Below are the code and all the weights of a small trained network. Each question names an input and a target symbol and asks about switching units off, where a switched-off unit gives its printed mean instead of its output.

import numpy as np


def w(rows, s, z=0):
    codes = np.array(rows[::2]) - 128.0
    scale = np.full(codes.shape[1], s)
    scale[-1] = z or s
    return codes * scale


def softmax(a):
    e = np.exp(a - a.max(-1, keepdims=True))
    return e / e.sum(-1, keepdims=True)


def log_softmax(a):
    a = a - a.max(-1, keepdims=True)
    return a - np.log(np.exp(a).sum(-1, keepdims=True))


def net(x, mask):
    ids = ['αβγζθλμξπστφψω'.index(c) for c in x.split()]
    T = len(ids)
    res = E[ids] + P[:T]
    u = 0
    for l in range(3):
        r = res
        for j in range(3):
            rows = slice(2 * j, 2 * j + 2)
            q, k, v = (r @ M[l][rows].T for M in (Q, K, V))
            z = softmax(np.where(np.tri(T) > 0, q @ k.T / 2**0.5, -1e9)) @ v
            o = O[l][rows]
            res = res + np.where(mask[u + j], z, o[:, -1]) @ o[:, :-1]
        u += 3
    return log_softmax(res[-1] @ U[:, :-1].T + U[:, -1])


Q, K, V, O = {}, {}, {}, {}
E = w([
[156,127,97,122,120,138,92,154,115],'α',
[164,125,88,80,113,164,65,145,105],'β',
[163,157,103,122,110,130,60,108,151],'γ',
[145,169,71,131,105,146,97,160,117],'ζ',
[160,154,100,167,171,143,79,111,77],'θ',
[117,101,93,164,128,192,113,109,158],'λ',
[142,107,164,158,118,183,162,141,85],'μ',
[144,47,88,109,98,2,179,82,116],'ξ',
[121,131,196,152,103,165,95,85,132],'π',
[94,119,168,132,92,156,129,160,139],'σ',
[99,115,122,169,155,119,151,179,107],'τ',
[114,143,194,140,119,98,125,152,88],'φ',
[91,138,148,164,146,102,99,130,156],'ψ',
[79,99,164,93,177,108,79,122,122],'ω',
],0.0067)
P = w([
[166,179,143,33,225,162,101,158,212],'0',
[169,123,145,144,170,127,53,230,150],'1',
[146,106,142,168,140,115,61,209,129],'2',
[108,107,133,178,114,124,68,174,93],'3',
[76,100,123,185,91,126,75,138,70],'4',
[46,94,118,207,70,124,96,99,44],'5',
[28,78,105,206,46,128,109,71,21],'6',
[3,72,98,218,17,135,121,27,8],'7',
],0.0027)
Q[0] = w([
[172,152,96,74,150,79,196,78,153],'L0H0',
[130,143,174,125,140,193,156,97,152],'L0H0',
[141,104,77,137,155,91,105,154,106],'L0H1',
[62,129,103,173,123,162,2,190,45],'L0H1',
[155,67,121,136,95,67,133,124,134],'L0H2',
[144,124,127,121,106,130,160,111,126],'L0H2',
],0.053)
K[0] = w([
[252,128,111,49,153,133,130,139,199],'L0H0',
[151,149,142,125,71,128,121,246,173],'L0H0',
[89,104,105,105,186,151,213,92,153],'L0H1',
[72,56,123,157,62,83,130,88,93],'L0H1',
[99,138,100,72,86,132,140,93,200],'L0H2',
[159,147,126,98,163,129,148,134,163],'L0H2',
],0.032)
V[0] = w([
[32,225,173,171,166,133,169,145,165],'L0H0',
[182,117,159,187,236,94,104,80,50],'L0H0',
[58,16,150,118,157,150,159,163,107],'L0H1',
[140,98,66,83,69,70,72,138,8],'L0H1',
[132,114,113,106,81,178,142,133,120],'L0H2',
[113,194,167,69,194,173,170,160,135],'L0H2',
],0.013)
O[0] = w([
[81,178,118,229,154,80,88,211,137,137],'L0H0',
[146,166,138,153,157,175,221,93,241,196],'L0H0',
[88,101,100,139,206,205,142,195,106,167],'L0H1',
[56,254,142,82,143,111,193,130,135,253],'L0H1',
[88,136,121,133,184,134,162,136,102,126],'L0H2',
[214,131,159,120,126,137,197,192,133,105],'L0H2',
],0.0064,0.0026)
Q[1] = w([
[206,62,98,61,107,2,194,86,141],'L1H0',
[94,189,95,119,86,190,124,120,86],'L1H0',
[104,150,93,103,140,55,155,155,152],'L1H1',
[61,175,168,147,121,193,83,159,159],'L1H1',
[62,157,142,138,114,142,131,104,118],'L1H2',
[123,114,94,153,97,131,159,90,88],'L1H2',
],0.029)
K[1] = w([
[250,176,105,121,128,168,80,170,118],'L1H0',
[169,87,69,130,137,73,150,82,66],'L1H0',
[146,217,137,109,200,107,81,145,134],'L1H1',
[19,120,139,192,163,108,143,89,98],'L1H1',
[121,83,85,143,96,97,174,117,111],'L1H2',
[182,115,131,80,122,77,152,170,170],'L1H2',
],0.024)
V[1] = w([
[98,86,105,95,103,78,156,133,166],'L1H0',
[80,85,227,126,205,11,114,128,175],'L1H0',
[126,105,89,163,93,157,146,82,121],'L1H1',
[106,89,140,192,82,171,136,65,67],'L1H1',
[135,41,89,102,145,24,181,104,143],'L1H2',
[141,90,129,82,184,51,124,134,162],'L1H2',
],0.011)
O[1] = w([
[82,68,128,99,155,90,131,123,142,90],'L1H0',
[111,61,213,141,172,125,114,206,254,107],'L1H0',
[95,137,96,146,84,170,147,108,119,7],'L1H1',
[68,164,142,184,77,207,136,108,109,29],'L1H1',
[131,17,96,70,140,67,171,82,126,54],'L1H2',
[205,81,98,96,138,117,116,77,115,188],'L1H2',
],0.005,0.0011)
Q[2] = w([
[116,132,93,45,108,80,165,30,102],'L2H0',
[149,4,161,58,120,38,191,89,179],'L2H0',
[127,233,121,219,127,233,34,168,97],'L2H1',
[106,150,91,66,92,78,146,25,84],'L2H1',
[124,226,133,240,119,225,49,181,119],'L2H2',
[105,175,93,51,126,94,174,59,81],'L2H2',
],0.024)
K[2] = w([
[159,142,65,163,73,172,161,50,64],'L2H0',
[243,126,83,88,147,112,104,125,138],'L2H0',
[30,146,197,172,136,138,152,142,107],'L2H1',
[160,168,133,113,6,163,158,96,55],'L2H1',
[5,137,150,159,142,142,93,117,143],'L2H2',
[160,165,116,206,64,138,155,108,59],'L2H2',
],0.025)
V[2] = w([
[104,90,99,103,151,94,100,208,42],'L2H0',
[139,81,23,156,158,217,121,125,140],'L2H0',
[145,70,222,148,75,155,190,135,82],'L2H1',
[119,115,171,96,84,160,4,79,119],'L2H1',
[95,96,165,56,185,201,117,108,158],'L2H2',
[91,67,143,182,111,75,85,108,171],'L2H2',
],0.027)
O[2] = w([
[79,74,96,149,223,140,111,67,78,128],'L2H0',
[206,102,89,109,153,191,251,127,82,49],'L2H0',
[192,181,243,170,149,141,35,136,64,3],'L2H1',
[144,167,22,56,141,180,31,134,129,121],'L2H1',
[134,172,190,89,196,212,128,118,213,29],'L2H2',
[115,33,106,142,49,182,111,146,128,56],'L2H2',
],0.012,0.003)
U = w([
[180,100,135,108,155,91,114,96,150,135],'α',
[155,190,137,4,214,106,111,75,132,43],'β',
[174,111,113,31,94,118,73,64,182,126],'γ',
[42,127,27,99,149,20,146,85,108,86],'ζ',
[150,202,123,125,73,85,218,209,193,97],'θ',
[203,98,50,76,137,195,204,147,103,67],'λ',
[211,215,203,177,176,131,156,164,56,142],'μ',
[171,87,170,65,94,107,122,107,98,139],'ξ',
[177,228,127,147,73,205,41,245,127,110],'π',
[97,101,103,213,237,197,6,59,39,142],'σ',
[108,27,174,198,156,84,250,19,90,111],'τ',
[65,166,251,201,107,47,40,111,137,169],'φ',
[65,35,67,187,11,186,134,220,148,139],'ψ',
[62,137,173,91,197,230,152,120,236,253],'ω',
],0.0023,0.0016)

Each question gives the input, a string of symbols that net reads in full, and the target symbol t.
The units are the heads (2 rows each of Q, K, V and O). Each row of codes is followed by its name. A weight is (code - 128) times the scale printed after its matrix; where a second scale follows, it is the last column's (O and U).
mask holds one flag per head, layer by layer. A switched-off head (its flag False) gives its mean, the last column of its rows in O, instead of its output. The means were averaged over made-up inputs and are rounded, as every weight is.
A unit's drop is (log p(t) with every unit on - log p(t) with that unit switched off) / (log p(t) with every unit on - log p(t) with every unit switched off).
The circuit of an input: a set's keep is (log p(t) with only the set's units on - log p(t) with every unit switched off) / (log p(t) with every unit on - log p(t) with every unit switched off). Starting from all 9 units, units are removed one at a time, each time the one whose removal leaves the highest keep (on an exact tie, the one counted first), for as long as the keep stays at least 0.8.
units of the circuit, in order: the units of the circuit, biggest drop first
unit that matters most: the unit with the biggest drop
which heads matter: for each layer, one digit per head in row order, 1 if its drop is at least 0.15 and else 0, layers parted by /
input φ β ψ ζ ζ φ π, target φ: unit that matters most -> L2H0
input ζ α φ σ φ, target φ: units of the circuit, in order -> L2H0; L2H1; L1H0
input ω σ λ, target ω: which heads matter -> 010 / 100 / 001
input β γ π β λ θ, target λ: units of the circuit, in order -> L2H0; L0H1; L1H1
input σ ζ ζ ζ, target ζ: which heads matter -> 010 / 100 / 011
input ψ ψ μ, target ψ: units of the circuit, in order -> L2H2; L0H0; L0H1
input β σ γ ζ σ ψ γ σ, target ψ: which heads matter -> 100 / 101 / 001
input ζ β σ ζ ζ ζ μ π, target π: which heads matter -> 000 / 010 / 110
input γ θ ξ ζ ψ β β θ, target ψ: units of the circuit, in order -> L2H2; L0H1; L1H2
input ζ ψ ω, target ω: units of the circuit, in order -> L2H2; L1H0
input ω ζ ω ζ σ γ θ ζ, target θ: units of the circuit, in order -> L0H1; L2H0; L0H0; L2H1
input ζ φ ζ σ, target φ: which heads matter -> 100 / 100 / 110
input ζ σ λ μ π, target π: which heads matter -> 001 / 011 / 110
input ζ α ζ σ β, target σ: units of the circuit, in order -> L0H0; L2H0; L2H1
input μ ξ ζ σ ψ ζ, target β: unit that matters most -> L1H2
input β λ β σ α τ θ, target τ: units of the circuit, in order -> L2H1; L0H1; L2H0
input σ ζ β τ, target τ: units of the circuit, in order -> L2H1; L0H1; L2H0
input ψ μ ζ σ ζ, target σ: units of the circuit, in order -> L0H0; L2H0; L0H1
input ζ ζ ζ ζ ξ π ζ β, target φ: which heads matter -> 111 / 001 / 110
input π σ ζ ζ σ π π ζ, target π: unit that matters most -> L1H1
input ζ β ω β β β ζ σ, target σ: which heads matter -> 100 / 000 / 110
input θ φ ψ ψ, target ψ: which heads matter -> 100 / 000 / 001
